Each row has a name. Each question is about the rows just above it.

[ 82  69 120 113] : lusig
[122 140 122 110] : tad
[ 94  81 124 177] : Tasa
[107 141 117 134] : tiv
[ 94  81 124 139] : niku
[151 166 127  72] : datu
lusig in full:  [ 82  69 120 113]
Tasa in full:  [ 94  81 124 177]
tiv in full:  [107 141 117 134]
niku in full:  [ 94  81 124 139]

[130 172 123 126 137 125 112 104  71 135 141 139 123 155 158] : Dere
[128 161 114 134 141 137 109 102  74 135 139 131 127 143 143] : bevu
[128 161 115 134 141 137 109 102  74 135 138 131 127 143 143] : zafi
[123 140 136 113 124 125 129 125 120 128 128 133 126 133 132] : gid
bevu in full:  [128 161 114 134 141 137 109 102  74 135 139 131 127 143 143]
gid in full:  [123 140 136 113 124 125 129 125 120 128 128 133 126 133 132]
zafi in full:  [128 161 115 134 141 137 109 102  74 135 138 131 127 143 143]

[140  90 132 149 157 126 129 121 108 116 122  84 126 122 112  92 117  97
 124 110 136  87 135 127 104 129 146 116 110 135 115] : Bige
[124 149 136 135 148 123 131 125 132 123 122 124 129 134 124 128 121 116
 122 126 126 135 123 128 126 119 135 138 123 117 128] : Ped
[140  90 132 149 157 126 129 121 108 116 122  84 126 122 112  92 117  97
 124 110 136  87 135 154 104 129 146 116 110 135 115] : Bami
Bami in full:  [140  90 132 149 157 126 129 121 108 116 122  84 126 122 112  92 117  97
 124 110 136  87 135 154 104 129 146 116 110 135 115]
Bige in full:  [140  90 132 149 157 126 129 121 108 116 122  84 126 122 112  92 117  97
 124 110 136  87 135 127 104 129 146 116 110 135 115]
Ped in full:  [124 149 136 135 148 123 131 125 132 123 122 124 129 134 124 128 121 116
 122 126 126 135 123 128 126 119 135 138 123 117 128]

[165 163 126 161 152  95] = zol
[149 144 158 127 114 154] = Zugip
[164 162 128 162 158 101] = Didef
[169 164 148 150 134 124] = Nede
[108 112  98 124 135 101] = Nebo
[115 119  96 135 147  85] = boka
[132 133 113 144 150 108] = Zetu
[145 142 162 129 118 173] = nog
[151 147 168 126 109 172] = Tam
[104 105 137 108 115 163] = purup
[180 175 162 160 142 141] = Kuzip
zol in full:  [165 163 126 161 152  95]
boka in full:  [115 119  96 135 147  85]
nog in full:  [145 142 162 129 118 173]
Zetu in full:  [132 133 113 144 150 108]

[129 166 135 149 131 132 136 137 129 129 132 138 144 133 128 160] : lali
[131 130 139 148 127 129 145 138 135 133 128 128 143 131 127 148] : zize
[131 130 139 148 127 129 145 138 135 133 128 128 146 128 134 150] : riz
[132 127 137 154 130 129 140 128 135 130 128 128 150 137 132 146] : kov
[132 133 147 154 131 134 138 135 130 133 130 128 155 131 131 144] : bom
[128 136 132 136 127 130 148 135 132 135 128 132 140 137 127 156] : kufot
[129 136 128 150 128 131 133 128 136 130 128 137 145 135 134 160] : perut
[131 136 136 142 126 128 140 132 135 142 132 128 149 132 127 157] : Vipa
[132 127 137 154 130 129 140 128 135 130 128 128 136 131 127 153] : suga
bom in full:  [132 133 147 154 131 134 138 135 130 133 130 128 155 131 131 144]
kov in full:  [132 127 137 154 130 129 140 128 135 130 128 128 150 137 132 146]
lali in full:  [129 166 135 149 131 132 136 137 129 129 132 138 144 133 128 160]
riz in full:  [131 130 139 148 127 129 145 138 135 133 128 128 146 128 134 150]

[131 121 142 122 139 125 150 139 137 123 117 117 125 142 118 134 177 134
 148 140 133  90 119 138 114 133 131 135 128 111 125 123 115 143 140 134
 125 115]  suvi
[117 116 107 131 127 130 120 132 112 135 117 110 138 141  84 144 113 134
 109 116 109 137 154 143 132 133 111 113 179 111 118 103 142 112 163 140
 141 128]  Guli
[128 125 125 126 140 129 138 141 130 139 130 114 129 145 118 145 133 125
 131 128 119 129 130 131 132 142 130 113 146 104 133 116 137 138 151 140
 131 114]  livi
[148 131 123 139 133 120  99 115 126 160 142 142 112 101 142 128 123 107
 127 136 124 148 156 119 151 116 149  94 130 146 138 117 153 138 122 127
 126 119]  faki
[110 105 152 131 150 112 142 102 123 101  89 134 151 133 111 102 172 157
 113 120 135  78 145 177 109 140 127 134 144 131 108 156  86 106 150 140
 134 135]  Nefar
[134 121 139 118 131 131 156 159 140 128 129 102 121 152 135 148 169 129
 145 138 127 100 100 119 118 149 125 138 122 102 136 120 122 160 139 136
 125 105]  tugo
[129 113 139 131 141 113 118 105 124 125 110 145 139 117 115 111 144 133
 121 127 133 110 154 153 128 121 135 117 136 141 113 139 110 116 140 136
 135 126]  Vuz
[110 106 147 113 136 127 167 148 133  99  99  98 142 163 115 137 176 150
 137 127 134  68 103 157 103 154 111 158 144  99 113 128  98 132 154 144
 135 123]  dutim
[119 103 153 120 130 114 146 115 132  99  91 127 140 133 131 113 156 143
 133 124 142  71 121 156 114 137 117 154 128 143 108 158  92 126 128 141
 139 133]  fifak
faki in full:  [148 131 123 139 133 120  99 115 126 160 142 142 112 101 142 128 123 107
 127 136 124 148 156 119 151 116 149  94 130 146 138 117 153 138 122 127
 126 119]
suvi in full:  [131 121 142 122 139 125 150 139 137 123 117 117 125 142 118 134 177 134
 148 140 133  90 119 138 114 133 131 135 128 111 125 123 115 143 140 134
 125 115]
livi in full:  [128 125 125 126 140 129 138 141 130 139 130 114 129 145 118 145 133 125
 131 128 119 129 130 131 132 142 130 113 146 104 133 116 137 138 151 140
 131 114]
Vuz in full:  [129 113 139 131 141 113 118 105 124 125 110 145 139 117 115 111 144 133
 121 127 133 110 154 153 128 121 135 117 136 141 113 139 110 116 140 136
 135 126]

